Below are the code and all the weights of a small trained network. Each question names an input and a class and asks about switching units off, where a switched-off unit gives its printed mean instead of its output.

import numpy as np


def w(rows, s, z=0):
    codes = np.array(rows[::2]) - 128.0
    scale = np.full(codes.shape[1], s)
    scale[-1] = z or s
    return codes * scale


def f(y):
    return y / 2 * (1 + np.tanh(0.7978845608 * (y + 0.044715 * y**3)))


def log_softmax(a):
    a = a - a.max(-1, keepdims=True)
    return a - np.log(np.exp(a).sum(-1, keepdims=True))


def net(x, mask):
    res = np.array(x, float).reshape(1, 6) / 4 @ E
    y = f(res @ A[0][:, :-1].T + A[0][:, -1])
    res = res + np.where(mask, y, B[0][:, -1]) @ B[0][:, :-1]
    return log_softmax(res[-1] @ U[:, :-1].T + U[:, -1])


A, B = {}, {}
E = w([
[127,127,127],'x0',
[128,129,128],'x1',
[82,6,103],'x2',
[127,128,128],'x3',
[43,159,186],'x4',
[75,159,26],'x5',
],0.012)
A[0] = w([
[106,70,94,103],'n0',
[210,76,209,162],'n1',
[173,216,102,210],'n2',
[47,162,111,70],'n3',
[151,149,111,161],'n4',
[109,122,201,118],'n5',
[142,113,130,135],'n6',
[108,111,118,130],'n7',
[114,119,115,117],'n8',
[180,213,81,158],'n9',
[60,169,197,107],'n10',
[93,114,249,125],'n11',
[142,79,112,102],'n12',
[103,79,149,155],'n13',
[68,129,66,95],'n14',
[104,15,103,128],'n15',
[117,119,119,125],'n16',
[114,120,166,101],'n17',
[70,53,162,143],'n18',
[68,150,118,101],'n19',
[159,201,141,254],'n20',
[90,91,140,135],'n21',
[179,84,108,149],'n22',
[119,113,55,116],'n23',
[163,219,166,199],'n24',
[69,142,144,86],'n25',
[75,145,115,94],'n26',
[157,210,166,221],'n27',
[227,97,100,175],'n28',
],0.018,0.0055)
B[0] = w([
[146,59,154,194],'n0',
[22,124,155,247],'n1',
[126,252,74,244],'n2',
[51,134,152,183],'n3',
[137,159,111,159],'n4',
[181,138,107,183],'n5',
[121,119,131,139],'n6',
[123,101,128,149],'n7',
[125,113,135,138],'n8',
[134,223,52,237],'n9',
[149,152,160,203],'n10',
[232,124,86,228],'n11',
[133,92,136,168],'n12',
[99,95,95,187],'n13',
[140,97,178,198],'n14',
[126,17,158,252],'n15',
[129,112,132,136],'n16',
[145,115,116,150],'n17',
[97,89,43,227],'n18',
[80,128,156,168],'n19',
[129,221,148,232],'n20',
[108,86,101,177],'n21',
[124,91,155,185],'n22',
[182,97,132,190],'n23',
[154,158,197,245],'n24',
[88,120,136,163],'n25',
[93,110,146,161],'n26',
[144,175,194,239],'n27',
[59,144,164,221],'n28',
],0.035,0.015)
U = w([
[78,214,186,104],'0',
[59,116,116,83],'1',
[249,187,156,11],'2',
[221,110,2,91],'3',
[129,219,17,242],'4',
[184,103,171,205],'5',
],0.0098,0.0012)

Each question gives the input, the list of numbers given to net, and the class t.
The units are the neurons (one row each of A and B). Each row of codes is followed by its name. A weight is (code - 128) times the scale printed after its matrix; where a second scale follows, it is the last column's (A, B and U).
mask holds one flag per neuron, in row order. A switched-off neuron (its flag False) gives its mean, the last column of its row in B, instead of its output. The means were averaged over made-up inputs and are rounded, as every weight is.
A unit's drop is (log p(t) with every unit on - log p(t) with that unit switched off) / (log p(t) with every unit on - log p(t) with every unit switched off).
The circuit of an input: a set's keep is (log p(t) with only the set's units on - log p(t) with every unit switched off) / (log p(t) with every unit on - log p(t) with every unit switched off). Starting from the 12 units with the biggest drops (on a tie, the unit counted first), units are removed one at a time, each time the one whose removal leaves the highest keep (on an exact tie, the one counted first), for as long as the keep stays at least 0.8.
units of the circuit, in order: the units of the circuit, biggest drop first
most important unit: the unit with the biggest drop
k most important neurons: the k neurons with the biggest drops, biggest first
drop of u: that unit's drop, to one decimal
input [-6,-8,-5,5,2,-7], class 2: units of the circuit, in order	[n11]
input [-5,7,1,-7,-3,8], class 5: units of the circuit, in order	[n23, n20]
input [-4,-1,-8,-4,-6,2], class 4: 2 most important neurons	[n9, n2]
input [7,-8,-4,-2,0,2], class 4: 3 most important neurons	[n9, n1, n2]
input [-3,1,1,3,6,1], class 1: 2 most important neurons	[n2, n9]
input [7,-6,0,1,-2,3], class 4: 3 most important neurons	[n24, n27, n15]
input [0,3,5,7,0,-1], class 1: 3 most important neurons	[n11, n9, n2]
input [0,-1,-3,-1,0,6], class 4: 2 most important neurons	[n9, n1]
input [-2,0,-4,3,6,0], class 2: 2 most important neurons	[n1, n11]
input [8,4,-8,1,-3,1], class 4: 2 most important neurons	[n9, n2]
input [5,6,6,6,0,-4], class 1: 2 most important neurons	[n1, n9]
input [7,3,6,3,6,1], class 1: drop of n3	0.2
input [-4,-3,-7,4,8,-1], class 2: drop of n11	0.4
input [-3,7,6,7,-1,5], class 5: drop of n1	0.1
input [4,3,2,2,0,4], class 5: most important unit	n1
